Below is a small trained network, with its code and all its weights. Each question gives an input and a class and asks what happens when units are switched off, that is, made to give their printed mean instead of their output.

import numpy as np


def w(rows, s, z=0):
    codes = np.array(rows[::2]) - 128.0
    scale = np.full(codes.shape[1], s)
    scale[-1] = z or s
    return codes * scale


def norm(h):
    return h / np.sqrt((h * h).mean(-1, keepdims=True) + 1e-5)


def f(y):
    return np.maximum(y, 0)


def log_softmax(a):
    a = a - a.max(-1, keepdims=True)
    return a - np.log(np.exp(a).sum(-1, keepdims=True))


def net(x, mask):
    res = np.array(x, float).reshape(1, 4) / 4 @ E
    u = 0
    for l in range(4):
        y = f(norm(res) @ A[l][:, :-1].T + A[l][:, -1])
        res = res + np.where(mask[u : u + 4], y, B[l][:, -1]) @ B[l][:, :-1]
        u += 4
    return log_softmax(norm(res)[-1] @ U[:, :-1].T + U[:, -1])


A, B = {}, {}
E = w([
[39,55,247,89,52,187,254,111],'x0',
[76,194,116,173,178,108,192,107],'x1',
[57,151,185,106,146,121,49,83],'x2',
[117,62,92,226,131,151,87,93],'x3',
],0.007)
A[0] = w([
[210,2,171,53,99,139,41,174,104],'L0N0',
[74,111,174,74,127,84,47,43,20],'L0N1',
[187,175,166,4,170,111,134,103,2],'L0N2',
[163,126,55,129,74,120,189,169,37],'L0N3',
],0.0054,0.003)
B[0] = w([
[144,71,132,152,115,79,96,69,254],'L0N0',
[82,86,3,142,82,105,134,159,194],'L0N1',
[171,112,170,123,194,129,156,149,180],'L0N2',
[82,31,130,140,132,63,148,172,162],'L0N3',
],0.013,0.0047)
A[1] = w([
[50,240,140,232,187,85,224,80,17],'L1N0',
[113,108,132,228,88,212,87,107,70],'L1N1',
[2,192,88,34,115,146,19,93,7],'L1N2',
[100,133,192,146,57,188,138,132,52],'L1N3',
],0.0087,0.0019)
B[1] = w([
[130,129,154,126,49,97,75,101,254],'L1N0',
[127,183,106,174,251,141,254,48,212],'L1N1',
[96,75,66,83,178,129,166,182,228],'L1N2',
[213,152,118,85,149,239,132,156,181],'L1N3',
],0.0099,0.0052)
A[2] = w([
[158,60,65,212,59,122,172,244,3],'L2N0',
[174,112,167,209,33,97,108,106,146],'L2N1',
[134,128,190,3,142,114,142,154,152],'L2N2',
[113,49,167,82,31,212,174,75,44],'L2N3',
],0.007,0.0038)
B[2] = w([
[11,130,77,127,167,158,126,213,185],'L2N0',
[102,103,95,102,114,108,26,80,225],'L2N1',
[128,24,178,254,157,78,185,61,237],'L2N2',
[116,207,60,45,115,148,88,148,253],'L2N3',
],0.01,0.0043)
A[3] = w([
[132,117,126,91,83,172,168,56,221],'L3N0',
[74,112,138,105,103,184,169,158,76],'L3N1',
[141,152,86,189,196,112,53,117,250],'L3N2',
[50,254,114,152,104,56,176,113,39],'L3N3',
],0.0085,0.0021)
B[3] = w([
[177,210,181,114,117,82,100,126,191],'L3N0',
[141,169,96,164,214,112,45,254,164],'L3N1',
[122,191,226,56,95,192,192,157,254],'L3N2',
[149,19,62,218,95,136,57,104,164],'L3N3',
],0.0096,0.0083)
U = w([
[173,235,176,50,133,142,111,196,84],'0',
[37,49,81,106,144,102,170,199,94],'1',
[139,87,149,127,30,90,48,65,81],'2',
[151,116,202,161,157,105,252,79,253],'3',
],0.013,0.0032)

Each question gives the input, the list of numbers given to net, and the class t.
The units are the neurons (one row each of A and B). Each row of codes is followed by its name. A weight is (code - 128) times the scale printed after its matrix; where a second scale follows, it is the last column's (A, B and U).
mask holds one flag per neuron, layer by layer. A switched-off neuron (its flag False) gives its mean, the last column of its row in B, instead of its output. The means were averaged over made-up inputs and are rounded, as every weight is.
A unit's drop is (log p(t) with every unit on - log p(t) with that unit switched off) / (log p(t) with every unit on - log p(t) with every unit switched off).
The circuit of an input: a set's keep is (log p(t) with only the set's units on - log p(t) with every unit switched off) / (log p(t) with every unit on - log p(t) with every unit switched off). Starting from the 12 units with the biggest drops (on a tie, the unit counted first), units are removed one at a time, each time the one whose removal leaves the highest keep (on an exact tie, the one counted first), for as long as the keep stays at least 0.8.
circuit, biggest first: the units of the circuit, biggest drop first
most important unit: the unit with the biggest drop
top k neurons: the k neurons with the biggest drops, biggest first
k most important neurons of layer l: the k neurons of layer l with the biggest drops, biggest first
input [-5,-5,-7,-2], class 1: circuit, biggest first	(L2N0)
input [-2,4,2,-5], class 3: circuit, biggest first	(L2N2; L0N1)
input [-5,-4,6,7], class 3: circuit, biggest first	(L1N1; L2N3; L3N2)
input [-1,-5,-5,-7], class 3: top 2 neurons	(L0N2; L0N1)
input [5,-6,-3,-1], class 2: 2 most important neurons of layer 0	(L0N0; L0N1)
input [-5,-1,-3,6], class 3: circuit, biggest first	(L1N1; L2N3)
input [6,-5,7,-6], class 1: top 3 neurons	(L0N1; L2N2; L1N2)
input [-7,1,5,-8], class 3: top 3 neurons	(L2N2; L2N3; L0N2)
input [-3,3,6,6], class 1: top 2 neurons	(L1N2; L0N0)
input [0,-2,-4,5], class 3: 3 most important neurons of layer 1	(L1N1; L1N2; L1N0)
input [-6,4,7,0], class 1: top 2 neurons	(L1N2; L3N0)
input [1,-1,-5,7], class 3: top 2 neurons	(L1N1; L0N1)
input [-2,1,5,-7], class 3: top 2 neurons	(L0N2; L2N2)
input [7,1,6,2], class 0: most important unit	L1N3
input [-6,0,-8,1], class 1: top 2 neurons	(L2N0; L0N3)
input [7,2,-8,1], class 1: top 3 neurons	(L2N0; L0N3; L3N2)
input [-8,-4,5,8], class 0: top 2 neurons	(L3N2; L2N2)
input [-6,2,-1,8], class 3: top 2 neurons	(L1N1; L2N3)
input [-7,-7,5,4], class 0: top 3 neurons	(L3N2; L1N0; L2N2)
input [-1,-8,-3,-7], class 2: circuit, biggest first	(L0N0)
input [3,0,0,-2], class 0: top 2 neurons	(L2N3; L1N3)
input [3,1,5,4], class 1: top 4 neurons	(L0N1; L1N2; L0N0; L2N2)
input [-7,-7,6,4], class 0: 2 most important neurons of layer 2	(L2N2; L2N1)
input [1,7,-6,-1], class 2: 3 most important neurons of layer 1	(L1N0; L1N2; L1N3)
input [-8,-8,4,1], class 0: 2 most important neurons of layer 3	(L3N2; L3N3)
input [5,7,-2,-6], class 2: circuit, biggest first	(L1N0; L3N3)
input [7,3,4,-1], class 0: most important unit	L1N3
